Below is a small trained network, with its code and all its weights. Each question gives an input and a class and asks what happens when units are switched off, that is, made to give their printed mean instead of their output.

import numpy as np


def w(rows, s, z=0):
    codes = np.array(rows[::2]) - 128.0
    scale = np.full(codes.shape[1], s)
    scale[-1] = z or s
    return codes * scale


def f(y):
    return y / 2 * (1 + np.tanh(0.7978845608 * (y + 0.044715 * y**3)))


def log_softmax(a):
    a = a - a.max(-1, keepdims=True)
    return a - np.log(np.exp(a).sum(-1, keepdims=True))


def net(x, mask):
    res = np.array(x, float).reshape(1, 4) / 4 @ E
    y = f(res @ A[0][:, :-1].T + A[0][:, -1])
    res = res + np.where(mask, y, B[0][:, -1]) @ B[0][:, :-1]
    return log_softmax(res[-1] @ U[:, :-1].T + U[:, -1])


A, B = {}, {}
E = w([
[42,152,118,254,103,132],'x0',
[133,126,126,129,122,126],'x1',
[174,244,9,136,162,136],'x2',
[47,183,118,56,12,182],'x3',
],0.0045)
A[0] = w([
[136,147,106,125,134,127,119],'neuron 0',
[116,141,123,107,92,132,12],'neuron 1',
[132,129,130,123,129,127,97],'neuron 2',
[110,76,177,126,106,119,133],'neuron 3',
[131,128,130,129,130,130,93],'neuron 4',
[113,131,125,149,126,130,63],'neuron 5',
[74,142,122,208,117,127,100],'neuron 6',
[92,154,122,90,79,141,35],'neuron 7',
[204,81,129,201,185,122,66],'neuron 8',
[126,130,128,125,124,131,54],'neuron 9',
[152,177,73,128,134,124,123],'neuron 10',
[178,112,135,8,152,129,32],'neuron 11',
[157,182,74,131,133,129,101],'neuron 12',
[158,181,74,132,132,131,107],'neuron 13',
[126,120,140,128,118,119,134],'neuron 14',
[114,143,123,105,87,135,18],'neuron 15',
[107,48,204,115,96,130,137],'neuron 16',
[91,142,129,181,127,131,88],'neuron 17',
[141,117,134,150,168,129,57],'neuron 18',
[102,146,119,96,80,140,20],'neuron 19',
[125,127,125,126,128,125,111],'neuron 20',
[112,129,124,151,128,132,63],'neuron 21',
[87,137,122,181,126,128,67],'neuron 22',
[157,114,130,58,142,126,50],'neuron 23',
[109,145,121,100,82,138,23],'neuron 24',
[130,130,131,129,125,126,126],'neuron 25',
[104,144,118,97,81,139,21],'neuron 26',
[86,136,121,188,124,132,70],'neuron 27',
],0.015,0.0011)
B[0] = w([
[123,122,122,141,145,142,140],'neuron 0',
[103,134,127,109,129,100,135],'neuron 1',
[131,130,115,132,114,126,126],'neuron 2',
[120,127,83,166,196,161,189],'neuron 3',
[127,128,124,126,124,128,125],'neuron 4',
[142,128,136,123,115,137,130],'neuron 5',
[204,132,171,126,52,156,202],'neuron 6',
[79,131,127,87,133,65,168],'neuron 7',
[26,147,125,41,118,32,255],'neuron 8',
[126,129,124,126,125,123,121],'neuron 9',
[125,110,101,170,197,161,192],'neuron 10',
[217,137,193,144,4,173,225],'neuron 11',
[124,108,98,169,202,165,195],'neuron 12',
[122,111,98,173,200,166,195],'neuron 13',
[126,126,124,134,139,133,132],'neuron 14',
[100,129,130,105,133,92,141],'neuron 15',
[123,120,64,192,243,178,236],'neuron 16',
[167,123,151,137,79,140,166],'neuron 17',
[98,143,125,104,122,109,155],'neuron 18',
[88,130,131,92,136,78,157],'neuron 19',
[129,129,127,127,129,128,126],'neuron 20',
[141,128,138,123,114,138,131],'neuron 21',
[168,129,150,123,81,152,166],'neuron 22',
[173,128,153,135,64,145,171],'neuron 23',
[95,136,130,100,135,84,150],'neuron 24',
[130,130,130,127,131,127,128],'neuron 25',
[92,136,126,95,135,81,154],'neuron 26',
[179,123,155,122,78,150,173],'neuron 27',
],0.026,0.006)
U = w([
[118,94,62,215,238,193,205],'0',
[214,132,191,136,22,167,179],'1',
[23,151,123,43,134,1,2],'2',
],0.0071,0.00047)

Each question gives the input, the list of numbers given to net, and the class t.
The units are the neurons (one row each of A and B). Each row of codes is followed by its name. A weight is (code - 128) times the scale printed after its matrix; where a second scale follows, it is the last column's (A, B and U).
mask holds one flag per neuron, in row order. A switched-off neuron (its flag False) gives its mean, the last column of its row in B, instead of its output. The means were averaged over made-up inputs and are rounded, as every weight is.
A unit's drop is (log p(t) with every unit on - log p(t) with that unit switched off) / (log p(t) with every unit on - log p(t) with every unit switched off).
The circuit of an input: a set's keep is (log p(t) with only the set's units on - log p(t) with every unit switched off) / (log p(t) with every unit on - log p(t) with every unit switched off). Starting from the 12 units with the biggest drops (on a tie, the unit counted first), units are removed one at a time, each time the one whose removal leaves the highest keep (on an exact tie, the one counted first), for as long as the keep stays at least 0.8.
units of the circuit, in order: the units of the circuit, biggest drop first
k most important neurons: the k neurons with the biggest drops, biggest first
drop of u: that unit's drop, to one decimal
input [-8,5,-3,0], class 1: units of the circuit, in order : [neuron 11]
input [-4,-8,6,-7], class 2: 3 most important neurons : [neuron 8; neuron 16; neuron 3]
input [8,-4,5,7], class 1: 3 most important neurons : [neuron 6; neuron 8; neuron 27]
input [-3,-2,2,-2], class 1: 2 most important neurons : [neuron 16; neuron 3]
input [-8,-1,6,3], class 1: 3 most important neurons : [neuron 11; neuron 16; neuron 23]
input [8,1,7,-6], class 1: 3 most important neurons : [neuron 6; neuron 16; neuron 27]
input [-2,-6,4,-5], class 2: 2 most important neurons : [neuron 8; neuron 16]
input [6,-1,4,6], class 1: 2 most important neurons : [neuron 8; neuron 6]
input [0,1,6,7], class 2: 3 most important neurons : [neuron 7; neuron 16; neuron 19]
input [-6,-1,-7,5], class 0: 2 most important neurons : [neuron 16; neuron 3]
input [-7,2,5,6], class 1: 4 most important neurons : [neuron 11; neuron 8; neuron 16; neuron 23]
input [3,-2,0,2], class 1: 2 most important neurons : [neuron 8; neuron 16]
input [3,-3,-4,5], class 2: drop of neuron 24 : 0.2
input [-4,-3,1,-6], class 2: units of the circuit, in order : [neuron 8]
input [0,8,-6,-8], class 2: drop of neuron 8 : 3.0
input [4,5,4,6], class 2: drop of neuron 7 : 0.1
input [-5,7,0,-4], class 1: drop of neuron 11 : 1.0
